Below is a small trained network, with its code and all its weights. Each question gives an input and a class and asks what happens when units are switched off, that is, made to give their printed mean instead of their output.

import numpy as np


def w(rows, s, z=0):
    codes = np.array(rows[::2]) - 128.0
    scale = np.full(codes.shape[1], s)
    scale[-1] = z or s
    return codes * scale


def norm(h):
    return h / np.sqrt((h * h).mean(-1, keepdims=True) + 1e-5)


def f(y):
    return np.maximum(y, 0)


def log_softmax(a):
    a = a - a.max(-1, keepdims=True)
    return a - np.log(np.exp(a).sum(-1, keepdims=True))


def net(x, mask):
    res = np.array(x, float).reshape(1, 5) / 4 @ E
    u = 0
    for l in range(4):
        y = f(norm(res) @ A[l][:, :-1].T + A[l][:, -1])
        res = res + np.where(mask[u : u + 9], y, B[l][:, -1]) @ B[l][:, :-1]
        u += 9
    return log_softmax(norm(res)[-1] @ U[:, :-1].T + U[:, -1])


A, B = {}, {}
E = w([
[129,125,128,127],'x0',
[173,92,102,253],'x1',
[217,115,211,145],'x2',
[176,58,54,112],'x3',
[129,129,128,129],'x4',
],0.0079)
A[0] = w([
[255,125,135,137,209],'L0N1',
[212,135,32,156,104],'L0N2',
[223,79,91,51,66],'L0N3',
[112,146,137,3,225],'L0N4',
[223,140,189,91,170],'L0N5',
[123,103,232,88,2],'L0N6',
[190,136,56,148,78],'L0N7',
[130,143,6,141,209],'L0N8',
[28,154,10,152,210],'L0N9',
],0.0079,0.0067)
B[0] = w([
[54,129,61,209,238],'L0N1',
[179,107,114,99,176],'L0N2',
[74,197,21,126,167],'L0N3',
[76,116,66,66,254],'L0N4',
[138,206,2,126,212],'L0N5',
[128,136,85,15,139],'L0N6',
[189,108,56,112,150],'L0N7',
[194,100,182,112,225],'L0N8',
[194,32,210,132,246],'L0N9',
],0.0081,0.0073)
A[1] = w([
[179,114,247,157,93],'L1N1',
[111,82,162,188,105],'L1N2',
[180,93,101,103,125],'L1N3',
[135,154,100,142,147],'L1N4',
[164,136,163,111,1],'L1N5',
[130,72,117,105,106],'L1N6',
[89,103,175,210,115],'L1N7',
[93,119,203,91,44],'L1N8',
[98,119,203,112,80],'L1N9',
],0.012,0.0093)
B[1] = w([
[86,62,174,174,221],'L1N1',
[129,182,184,101,213],'L1N2',
[121,154,79,112,253],'L1N3',
[140,173,133,116,232],'L1N4',
[60,9,197,200,128],'L1N5',
[133,130,175,91,208],'L1N6',
[100,180,189,125,222],'L1N7',
[100,85,49,201,152],'L1N8',
[93,104,94,158,159],'L1N9',
],0.013,0.0037)
A[2] = w([
[117,121,221,130,70],'L2N1',
[184,80,142,61,76],'L2N2',
[186,88,114,43,30],'L2N3',
[172,162,84,166,135],'L2N4',
[127,59,178,91,95],'L2N5',
[2,85,101,75,107],'L2N6',
[142,31,165,96,126],'L2N7',
[52,35,226,75,161],'L2N8',
[111,115,239,133,1],'L2N9',
],0.0097,0.0075)
B[2] = w([
[50,59,130,143,158],'L2N1',
[124,131,97,48,166],'L2N2',
[96,23,101,11,157],'L2N3',
[71,132,190,87,195],'L2N4',
[26,220,65,99,175],'L2N5',
[228,104,51,254,221],'L2N6',
[114,220,128,94,202],'L2N7',
[145,19,67,210,254],'L2N8',
[60,74,201,136,150],'L2N9',
],0.0087,0.0062)
A[3] = w([
[246,20,193,104,69],'L3N1',
[58,63,207,180,1],'L3N2',
[219,71,15,40,118],'L3N3',
[214,38,163,122,88],'L3N4',
[125,239,54,50,131],'L3N5',
[144,177,84,99,35],'L3N6',
[27,149,151,181,53],'L3N7',
[208,65,150,45,70],'L3N8',
[229,126,62,254,13],'L3N9',
],0.0086,0.007)
B[3] = w([
[251,255,147,96,150],'L3N1',
[71,76,230,110,150],'L3N2',
[124,168,188,191,254],'L3N3',
[169,214,177,133,151],'L3N4',
[120,77,210,75,216],'L3N5',
[89,210,144,61,140],'L3N6',
[169,210,164,188,147],'L3N7',
[251,103,208,110,152],'L3N8',
[69,15,50,122,160],'L3N9',
],0.0099,0.009)
U = w([
[75,31,33,191,235],'0',
[45,198,159,40,156],'1',
[63,75,248,218,2],'2',
[60,230,191,219,41],'3',
[182,32,96,46,156],'4',
[58,210,56,76,160],'5',
[229,148,195,116,78],'6',
],0.014,0.0026)

Each question gives the input, the list of numbers given to net, and the class t.
The units are the neurons (one row each of A and B). Each row of codes is followed by its name. A weight is (code - 128) times the scale printed after its matrix; where a second scale follows, it is the last column's (A, B and U).
mask holds one flag per neuron, layer by layer. A switched-off neuron (its flag False) gives its mean, the last column of its row in B, instead of its output. The means were averaged over made-up inputs and are rounded, as every weight is.
A unit's drop is (log p(t) with every unit on - log p(t) with that unit switched off) / (log p(t) with every unit on - log p(t) with every unit switched off).
The circuit of an input: a set's keep is (log p(t) with only the set's units on - log p(t) with every unit switched off) / (log p(t) with every unit on - log p(t) with every unit switched off). Starting from the 12 units with the biggest drops (on a tie, the unit counted first), units are removed one at a time, each time the one whose removal leaves the highest keep (on an exact tie, the one counted first), for as long as the keep stays at least 0.8.
circuit, biggest first: the units of the circuit, biggest drop first
most important unit: the unit with the biggest drop
top k neurons: the k neurons with the biggest drops, biggest first
top k neurons in layer l: the k neurons of layer l with the biggest drops, biggest first
input [-2,-1,2,8,6], class 5: circuit, biggest first	(L0N3 L2N8)
input [-7,-5,-8,2,1], class 4: circuit, biggest first	(L0N1 L0N9)
input [7,2,-5,0,1], class 2: circuit, biggest first	(L0N9)
input [2,7,7,-8,-3], class 3: top 2 neurons in layer 0	(L0N9 L0N5)
input [-6,7,3,0,-5], class 3: circuit, biggest first	(L2N8 L0N9)
input [-1,7,-5,0,-8], class 2: circuit, biggest first	(L0N5 L0N9)
input [1,7,4,-7,0], class 3: circuit, biggest first	(L0N9 L2N8)
input [5,0,6,-5,5], class 1: circuit, biggest first	(L0N5 L3N3 L3N5 L0N9)
input [-3,0,7,1,3], class 5: circuit, biggest first	(L0N5 L0N9)
input [-1,-2,-8,-1,0], class 0: top 2 neurons	(L2N8 L0N5)
input [1,-8,-1,0,-8], class 0: top 2 neurons	(L2N8 L2N6)
input [5,7,8,-3,7], class 3: top 4 neurons in layer 0	(L0N9 L0N1 L0N5 L0N8)
input [4,-3,4,-8,-5], class 1: top 2 neurons	(L0N9 L0N5)
input [-7,-2,-3,-1,-5], class 0: top 3 neurons	(L0N5 L2N8 L2N5)
input [-8,-2,-5,3,1], class 4: most important unit	L2N5
input [-5,-8,2,2,7], class 5: top 3 neurons in layer 0	(L0N9 L0N4 L0N8)
input [-4,4,-6,0,-6], class 2: top 3 neurons in layer 0	(L0N9 L0N5 L0N4)
input [2,-8,-6,1,7], class 4: top 3 neurons	(L0N1 L0N4 L1N1)
input [3,8,-7,1,-2], class 6: top 3 neurons	(L3N1 L0N2 L0N7)
input [6,0,2,4,0], class 5: top 2 neurons	(L2N8 L2N6)
input [-4,-3,0,-3,8], class 0: most important unit	L2N6
input [1,-5,-2,2,-6], class 4: top 2 neurons	(L0N1 L1N1)
input [-3,-7,4,1,-6], class 5: top 2 neurons	(L0N4 L0N9)
input [6,-7,3,4,7], class 5: top 2 neurons	(L0N4 L2N6)
input [0,0,-2,-3,7], class 0: top 2 neurons in layer 1	(L1N8 L1N9)
input [7,-2,1,-8,5], class 1: top 4 neurons in layer 0	(L0N9 L0N8 L0N1 L0N4)
input [5,1,-8,0,-2], class 2: top 4 neurons in layer 0	(L0N9 L0N5 L0N8 L0N3)
